[128 = 0]

[122 128 137 128 127 141 125 124 123 141  92 131 123 119 122 149 131 137
 143 106 133 142 130 137 130 144 131 137 148 121 130 134 136 134 105 135
 157 133 113 141  69 134 134 114 135 119 112 114 185 128] : Q899
[141 147 112 117 114 118 131 157 133 120 121  85 130 139 121 141 132 119
  83 154 125 147 106  92 122 130 154 115 109 133 154 152 114 131  75 140
 126 137 140 114 113 117 129 127 127  55 144 132 128 129] : Q604
[145 128 122 145 130 137  93  95 126 132 127 127 112 113 123 159 132 127
  97 128 134 158 127 142 128 133  97 151 144 111 115 141 125 136 161 126
 199 137 122 142 133 139 144 128 122 156 176 156 134 116] : Q979
[138 133 118 119 115 145 129 117 124 112 124 109 131 113 119 161 129 121
  76 150 143 157 122 129 151 138 115 158 159 145 147 118 116 130 177 118
 125 144 151 132 133 133 134 125 119  94 174 142 123 120] : Q899
[135 132 140 124 130 136 146 124 117 113 106 121 110 126 124 151 126 137
  48 111 133 129 123 138 157 133 139 123 150 129 116 126 125 133 154 142
 174 138 124 143 125 125 132 110 141 162 132 142 134 127] : Q81
[138 115 141 123 134 123 109 137 124 107 121 104 125 120 123 108 119 145
 121 149 130 119 125 118 142 137 129 170 180 144 115 129 125 128 168 123
 123 112 113 125 116 108 126 130 125 223 193 155 142 136] : Q81
[129 142 119 139 116 137 141 118 128 133 135 145 121 127 125 155 131 110
 116 121 130 138 137 128 131 115  99 134 118 118 116 125 124 125 149 129
 148 135 134 139 130 139 140 140 134 127 140 124 114 117] : Q899
[137 103 147 136 136 148 123 117 125 139 115 144 133 119 130 141 124 134
 111 126 130 135 114 139 124 128 139 151 150 120 126 135 137 145 148 114
 118 136 121 141  90 135 128 110 123  90 174 121 129 139] : Q899
[127 157 112 131 103 170  89  90 102 130  86 103 134  96 112 205 124  97
 156 137 144 163 143 146 182 149  48 206 206 149 121 126 116 122 251 119
 166 137 128 153   4 122 143 118 138 213 223 108 116 110] : Q899
[132 144 133 125 133 126 116 147 124 121 105 103 120 126 124 149 121 143
  94 136 144 144 123 146 158 141 115 155 170 133 108 132 130 125 137 138
 185 137 107 137  74 114 121 112 135 213 177 170 137 130] : Q81
[128 122 136 124 133 128 131 139 125 133 118 101 140 125 124 111 126 149
 144 149 135 121 119 139 137 131 154 132 159 144 131 135 130 117 122 118
 109 121 122 130  58 118  99 117 126 173 142 153 128 133] : Q81
[132 120 125 117 128 126 129 131 127 108 128 100 122 127 121 137 135 154
  86 141 151 135 123 130 127 136 139 128 137 140 162 126 126 130  97 122
 140 136 139 124 162 130 147 117 115  84 123 166 129 117] : Q899
[144 128 130 122 120 133 118 136 124 116 104 112 123 131 121 171 123 152
  88 119 136 138 142 145 135 125 122 160 138 130 122 122 130 130 114 117
 158 117 121 137 166 105 143 112 127 167 146 125 128 118] : Q81

[112 118 139 127 123 129 129 142 123 128 130 124 122 126 119 134 138 130
 129 138 125 122 148 134 124 146 118 141 127 117 131 125 132 124 149 125
 117 126 134 168 145 132 132 128 131 126 134 138 135 130] : (59)
[ 41 101 128 122 133 139 130 124 141 118 132 180 117  83 128 134 142 118
 142 151 140 115 187 132 127 160 130 120 108 130 116  98 137 114 170 111
 138 120 111 159 143 135 131 129 134 131 117 148 131 116] : (59)
[ 33 102 133 138 138 136 120 130 120  52 128 204  90  68 149 125 154 120
 120 152 123 135 165 120 138 125 137 131 102 142 115 109 142 114 193 127
 136 117 109 157 148 142 127 131 139 115  93 149 133 117] : (59)
[111 116 121 128 129 111 128 123 106 112 123 160 114 101 142 124 135 124
 115 121 139 118 148 128 119 122 133 126 125 136 127 121 136 129 153 105
 133 125 108 136 133 141 139 125 135 135 112 136 123 118] : (59)
[ 94 129 128 129 130 121 121 120 124 117 129 157 132  99 143 124 122 157
 128 106 128 131 154 120 114 135 130 137 124 129 119 138 137 135 119 115
 134 113 110 131 140 132 137 121 162 127 107 148 122 111] : (59)
[138 127 118 132 143 120 133 124 136 130 124 133 126 123 104 121 124 123
 125 130 125 121 109 132 137 112 127 138 112 151 157 129 124 132 107 126
 138 126 126  70 127 134 124 122 116 126 119 121 107 120] : (67)
[ 94 124 127 134 140 129 141 121 124 115 121 164 133 101 140 118 140 142
 121 115 150 128 150 124 119 138 138 121 122 118 126 121 134 121 133 103
 140 102  78 138 138 131 120 117 147 128 104 147 129 106] : (59)
[ 83 129 137 130 126 120 125 129  93 104 123 157 126 106 156 131 143 134
 118 104 140 116 174 118 104 127 135 122 136 118 118 124 142 121 159  90
 131 133 106 192 163 136 139 129 132 136 119 147 127 102] : (59)
[121 120 126 128 123 123 123 114 111 110 126 151 132 110 147 118 137 122
 120 104 143 121 148 119 131 127 135 125 131 131 124 121 138 130 140 108
 136 117 107 143 144 133 146 126 138 125 109 138 125 107] : (59)
[102 175 150 126 122 110 129 129  88 111 104 114 140 125 172 142 137 192
 139 120 130 105 154  88  91 127 136 135 154  80 124 133 141 122  96 114
 129 115 120 203 144 113 135 128 137 121 142 155 122 108] : (59)
[134 123 119 103 130 117 124 110 125 107 123 159 135 105 138 130 124 109
 121 106 151 122 127 133 131 134 136 128 128 138 119 129 143 133 150 104
 129 122 102 121 144 134 150 132 143 128  97 124 118 109] : (59)
[154 141 123 138 143 131 129 119 121 129 133 133 137 134 137 130 120 100
 125 106 129 141 112 103 133 100 138 151 117 165 135 132 124 136 108 131
 130 132 129  82 115 132 136 128 115 125 120 125 110 130] : (67)
[223 154 118 128 113 114 117  89 134 108 134  50 160 183 125 132 122  60
 127  37 188 104  83 165 109 134 127 110 167 135 147 171 124 171 178 110
 122 149 126 104 142 134 161 138 137 123 125  81 123 106] : (59)
[ 90 134 118 135 148 124 134  99 138 118 118 204 132  87 151 113 118 112
 124 101 108 146 121 117 131 110 157 166 104 161 127 127 127 126  97 113
 133 113  89  42 140 142 130 127 139 135  82 144 102 119] : (67)
[ 96 152 125 129 142 127 134 117 124 129 112 152 129 122 145 124 116 145
 128 112 109 137 117 105 135  92 139 157 115 136 140 125 131 121 101 143
 130 124 118  83 120 125 118 120 116 114 121 139 112 130] : (67)
[ 55 128 125 129 131 124 129 121 123 117 115 180 137  77 149 132 129 149
 112 124 136 118 159 112 124 132 156 127 123 124 123 125 141 116 138 101
 130 114  97 147 145 134 140 123 162 138 103 159 125  96] : (59)
[ 75 119 131 125 126 115 132 115 112 107 116 164 142  99 159 125 145 120
 116 107 144 122 162 125 107 127 137 127 117 130 121 137 139 125 160 103
 130 131 109 161 152 137 148 128 142 136 108 143 129 102] : (59)
[ 70 123 130 138 130 126 127 126 113 118 126 164 129  94 147 137 139 142
 105 119 139 123 162 124 113 139 131  98 130 113 125 118 142 117 140 108
 127 119 112 166 145 131 125 127 140 126 110 148 131 108] : (59)
[188 159 120 132 130 121 127 101 144 139 125 117 140 141 136 125  90 131
 135  87 134 127  89 122 124 115 119 137 132 137 134 149 123 146  76 121
 128 126 130  48 123 131 127 123 136 125 119 123 108 127] : (67)
[146 161 116 131 131 113 124 104 119 117 116 148 157 128 163 123 110 133
 130  74 140 127 122 111 118 100 153 164 127 141 125 126 133 128  58 105
 127 119  98  68 133 128 137 125 135 122  97 141 100 108] : (67)
[ 35 117 127 129 140 121 132 118 119 115 115 193 123  85 149 122 131 142
 104 134 128 115 164 129 127 126 144 139 113 119 125 112 138 112 132 108
  33 108  94 125 155 144 126 123 129 132  93 161 118 110] : (59)
[114 110 126 131 138 119 118  93 107 103 131 161 122 103 151 125 136 103
 106 102 150 110 152 140 114 126 135 128 121 139 129 125 130 127 159  90
 134 122 115 143 155 140 142 122 141 134  97 139 125  99] : (59)
[ 33 108 135 133 148 129 130 123 103  99 141 188 117  78 152 119 144 110
 114 135 122 138 165 114 132 107 141 136 106 156 123 115 137 116 164 106
 141 123 104 149 145 146 133 123 124 140  97 153 129 116] : (59)
[ 89 138 135 125 131 121 132 118  99 113 114 155 134 109 163 127 142 144
 125 100 142 113 166 117  98 132 136 126 145  94 121 128 140 127 141 102
 132 107 105 173 150 132 142 124 150 120  99 156 120  98] : (59)
[123 128 125 129 129 129 127 105 118 107 123 146 128 109 139 124 140 115
 124 103 154 115 143 138 104 134 129 115 135 133 124 132 138 131 166 102
 129 128 115 156 150 135 139 124 137 132 109 164 118 108] : (59)
[137 146 119 130 132 125 130 109 133 119 121 144 131 103 146 134 120 124
 129  98 126 141 113 125 135 104 131 156 104 157 133 140 141 138  96  90
 128 125 108  72 130 139 134 127 122 123 103 108 110 116] : (67)
[ 35 124 143 129 132 124 128 131  85 107 128 173 115  94 162 119 151 119
 117 114 131 136 165 116 114 110 128 136 138 136 123 106 148 113 165 114
 138 119 112 169 150 133 141 133 128 135 109 158 126 110] : (59)
[184 153 120 132 142 124 129 117 118 122 129 115 142 144 141 112 115 101
 125  89 143 132 106 129 127 102 136 153 129 166 135 146 132 154 105 130
 125 143 125  68 130 133 134 126 108 127 113 137 105 133] : (67)
[ 73 115 123 125 140 129 135 134 135 132 140 161 126 112 124 117 113 119
 136 152 114 143 130 122 141 119 127 136 106 151 128 113 125 119 126 132
 122 125 128 111 122 142 116 124 118 129 124 136 138 129] : (67)
[149 153 124 134 128 121 137 107 119 116 116 130 138 124 145 131 132 143
 130  93 149 112 141 121 114 137 142 130 135 111 126 141 139 139 122 105
 129 115 116 137 143 125 140 123 149 122  95 127 119  99] : (59)
[ 60 114 129 127 133 130 124 116 114 115 122 178 118  80 150 128 196 134
 118 123 149 122 166 123 117 137 144 120 111 127 128 119 141 119 177  99
 135 120 106 168 154 141 143 127 149 130 103 151 125 104] : (59)
[105 127 126 130 135 126 114 113 105 102 123 150 137 105 157 121 131 114
 121 101 147 130 165 123 119 127 135 127 131 130 128 129 134 128 158 105
 136 126 108 163 153 135 139 125 138 137 106 154 133  71] : (59)
[ 50  88 129 130 128 139 139 135 116 109 143 165 109  88 122 132 148 111
 114 163 133 137 154 140 138 143 121 115 118 141 130 111 145 117 183 113
 135 120 119 171 137 137 124 124 127 144 118 144 146 128] : (59)
[ 33 138 140 147 136 123 133 125 116 107 111 207 127  61 158 127 130 180
 130 121 129 125 173 111 105 130 143 139 118  96 117 113 140 107 109 108
 135  99  84 151 150 130 137 120 131 127  95 173 115  82] : (59)
[102  84 113 136 135 137 124 110 132 114 144 174 115  91 120 126 138  58
 110 128 156 135 145 161 146 126 128 123 111 175 133 103 143 132 204  97
 134 134 111 110 148 145 143 129 156 148  97 122 137 105] : (59)
[203 145 118 126 135 124 129 116 130 127 145 112 137 152 131 118 111  98
 124  95 145 133 103 129 134 102 136 147 123 163 139 147 124 147 101 130
 125 131 136  74 112 130 142 128 123 123 122 107 106 133] : (67)
[ 33 118 135 125 137 126 130 137 106 109 114 216 116  61 178 122 146 142
 114 141 128 124 172 106 123 130 135 126 103 116 123 104 150 127 143 106
 140 104  96 179 149 139 125 130 143 133 102 172 127 103] : (59)
[145 107 124 123 124 131 125 130 129 123 138 102 118 131 110 132 134  98
 123 139 140 118 138 151 136 151 114 102 130 146 132 129 129 143 171 124
 131 142 134 155 134 124 131 140 126 133 131 113 138 124] : (59)
[ 96 144 132 138 151 131 126 135 111 118 130 166 121 150 151 108 121 110
 125 115 115 147 121 108 137  89 143 172 106 161 126 128 138 124  92 129
 141 126 112  69 108 134 126 132 109 129 107 139 104 135] : (67)
[ 98 134 122 131 129 125 117 112 116 110 121 160 133 109 149 129 128 134
 120  95 131 120 139 124 114 121 135 137 125 131 122 130 139 131 138 107
 134 116 105 124 146 132 132 126 140 132 100 135 120 103] : (59)

[125 118 129 129 142 111 137 133 130 128 128 119  94 192 181 122 130 125
 114 119 129 119 109 126 135 120 116 109 130 127 133 123 120 117 118 131
 128 115 130 138 160 141 122 143 134 139  99 117 108 117] : Q63
[125 113 125 128 114 137 116 121 135 124 148 122 145  82 148 134 115 115
 137 138 121 147 110 126 125 138 117 120 139 130 112 122 127 134 128 127
 119 157 134  97 129 182 116 117 125 118 120 135 124 134] : Q491
[132  86 122 125 112 115 134 123 131 120 130 148 145 130 149 129 125 123
 142 140 104 147 103 137 126 123 122 137 138 126 109 132 133 154 126 122
 124 123 128 137 140 149 116 121 127 120 101 135 138 108] : Q414
[130  90 121 123 121 127 126 120 136 120 148 129 129 102 156 134 123 109
 150 133 106 144  96 125 123 136 106 130 142 126 120 134 135 147 134 122
 126 140 128 124 141 165 110 118 129 114  96 139 136  97] : Q414
[127 123 125 111 126 117 145 131 128 123 123 128 103 151 109 126 135 123
 137 116 116 126 136 128 132 133 104 136 113 124 131 138 126 136 139 142
 129 120 118 143 126 103 130 127 134 130 132 133 128 100] : Q13
[134 135 126 116 109 119 131 123 124 124 128 124 140 127 111 115 133 122
 141 130 132 141 146 117 136 124 123 150 119 125 113 134 128 179 133 125
 131 154 131 125 133 144 135 128 125 124 108 136 110  99] : Q810
[124  97 126 124 134 116 123 114 136 125 142 146 124  93 139 136 113 114
 129 139 100 152 114 127 124 128 104 125 146 127 121 136 139 121 133 106
 119 132 133 133 148 127 130 132 123 123 139 134 144 123] : Q330
[119  89 124 128 160 124 116 118 152 126 155 124  99  78 182 150 109 106
 132 132 101 144  90 114 124 135  92  98 158 127 134 133 125 103 129  99
 116 132 138 140 172 143 116 143 125 130 135 137 148 125] : Q330
[126 109 128 121 145 113 139 140 135 129 120 144 107 176 159 112 127 113
 132 118 113 134  94 119 139 134 108 130 139 128 121 126 129 178 125 108
 106 133 133 125 141 162 132 147 133 128  83 128 116 115] : Q63
[127  94 123 124 124 132 136 140 136 121 125 125 125 158 149 128 130 128
 133 128 120 121  92 135 130 142 124 124 121 124 124 121 134 150 131 143
 124 118 121 120 126 168 113 125 134 117  92 126 126 127] : Q346
[131  90 123 135 119 121 128 125 121 120 137 136 140 108 131 131 129 125
 135 138 108 137  98 141 124 132 142 131 137 127 121 129 131 153 136 135
 124 111 134 131 141 144 105 127 132 123 106 123 135 121] : Q414
[132  81 121 122 122 118 130 124 134 118 136 145 137 102 107 135 127 123
 147 131  93 130  93 130 124 145 126 136 125 122 129 134 137 175 140 119
 120 120 121 129 133 141 113 129 127 115 103 131 140 114] : Q414
[126 116 125 123 116 126 128 118 134 121 144 120 104 106 137 139 125 125
 130 124 114 129 112 135 125 137 106 109 135 129 125 131 126 106 141 135
 134 126 124 134 140 137 114 126 124 126 132 127 134 123] : Q414
[121 108 119 120 140 122 127 128 140 123 143 138 100 100 138 129 117 110
 133 127 104 141 105 124 127 142  99 118 141 129 131 136 131 137 137 109
 121 131 127 129 145 139 123 133 123 129 127 131 143 118] : Q330
[122  93 125 127 142 136 127 133 141 124 146 121  97  99 151 143 122 118
 127 132 112 113  75 131 126 149 119  99 145 131 146 122 128 130 134 128
 131 114 128 124 144 147 107 136 127 129 115 120 146 133] : Q330
[131 131 125 117 112 131 142 136 124 122 126 127 124 133  89 126 137 138
 131 121 122 113 128 133 130 144 119 133 107 127 125 139 128 142 145 143
 129 126 115 126 115 128 124 126 128 122 133 128 125 124] : Q414
[133 104 124 126 108 125 134 136 123 115 122 124 155 154 147 111 134 131
 142 136 126 133 101 128 130 130 139 140 128 129 101 121 128 190 122 141
 125 143 133 102 127 200 115 126 137 114  65 128 106 118] : Q346
[116 140 124 124 141 129 134 129 145 128 128 134  90 155 168 129 123 124
 111 119 123 135 125 138 124 131  88  98 133 131 128 126 127  52 131 129
 128 112 122 131 138 119 128 130 125 132 156 133 134 145] : Q810
[136 118 132 129 138 146 127 150 134 129 131 113 110 142 157 115 128 115
 134 115 135 114  83 117 131 147 125 116 135 130 133 113 124 184 121 131
 127 147 139  93 119 196 122 140 134 130  80 125 118 144] : Q346
[121 107 125 124 112 137 133 135 136 120 141 132 109 140 170 127 130 118
 121 120 116 129  77 152 126 133 105 105 144 133 118 125 133 116 130 151
 133 112 123 123 135 162 104 118 132 126 106 127 138 125] : Q946
[130 121 123 125 124 120 118 119 134 120 136 112 137  89 130 139 120 142
 125 133 119 131 131 117 126 140 137 114 122 126 120 120 116 117 137 127
 117 145 124 106 133 168 121 132 125 116 132 122 115 148] : Q346
[133 107 127 123 107 143 124 133 126 120 145 120 167  82 111 125 127 115
 152 130 123 128 101 123 127 147 130 139 130 125 124 127 130 208 136 135
 131 154 130 105 112 176 116 121 128 115  91 134 133 122] : Q346
[120 115 125 128 127 128 139 141 138 124 130 147 117 155 175 122 122 123
 123 124 113 140  83 151 125 129 102 106 147 133 104 121 134  92 125 141
 129 111 129 120 137 162 117 123 132 126 119 131 137 143] : Q946
[124 110 124 121 136 126 125 124 144 129 142 134 111 117 148 137 116 108
 133 127 105 148 112 126 125 140  98 112 133 121 124 128 122 107 137 116
 112 134 123 122 140 141 123 128 125 118 136 129 125 140] : Q330
[127  97 120 107 108  85 150 128 129 111 124 127 116 181 150 123 144 128
 135 123 102 141 113 136 132 132 105 134 109 126 107 133 128 139 140 141
 119 114 118 138 152 155 113 126 131 117  93 133 108  92] : Q414
[124 126 119 121 117 130 123 123 137 122 136 130 135 100 132 127 122 121
 137 133 118 144 121 130 128 141 108 123 135 130 113 125 129 135 139 126
 120 152 123 109 134 168 124 124 125 117 127 135 130 131] : Q491
[124 114 123 128 166 117 130 139 140 133 122 155 106 143 162 112 111 103
 125 122 117 138  83 122 132 130 113 125 156 134 124 118 133 151 114  98
 116 134 137 111 145 157 139 152 131 140 105 125 135 144] : Q63
[136  88 125 127 105 140 117 135 131 116 128 118 155 111 121 134 131 135
 147 139 116 117  96 133 117 152 146 130 121 125 121 116 122 169 132 144
 123 128 124  93 108 191 106 117 131 101  90 126 124 138] : Q346
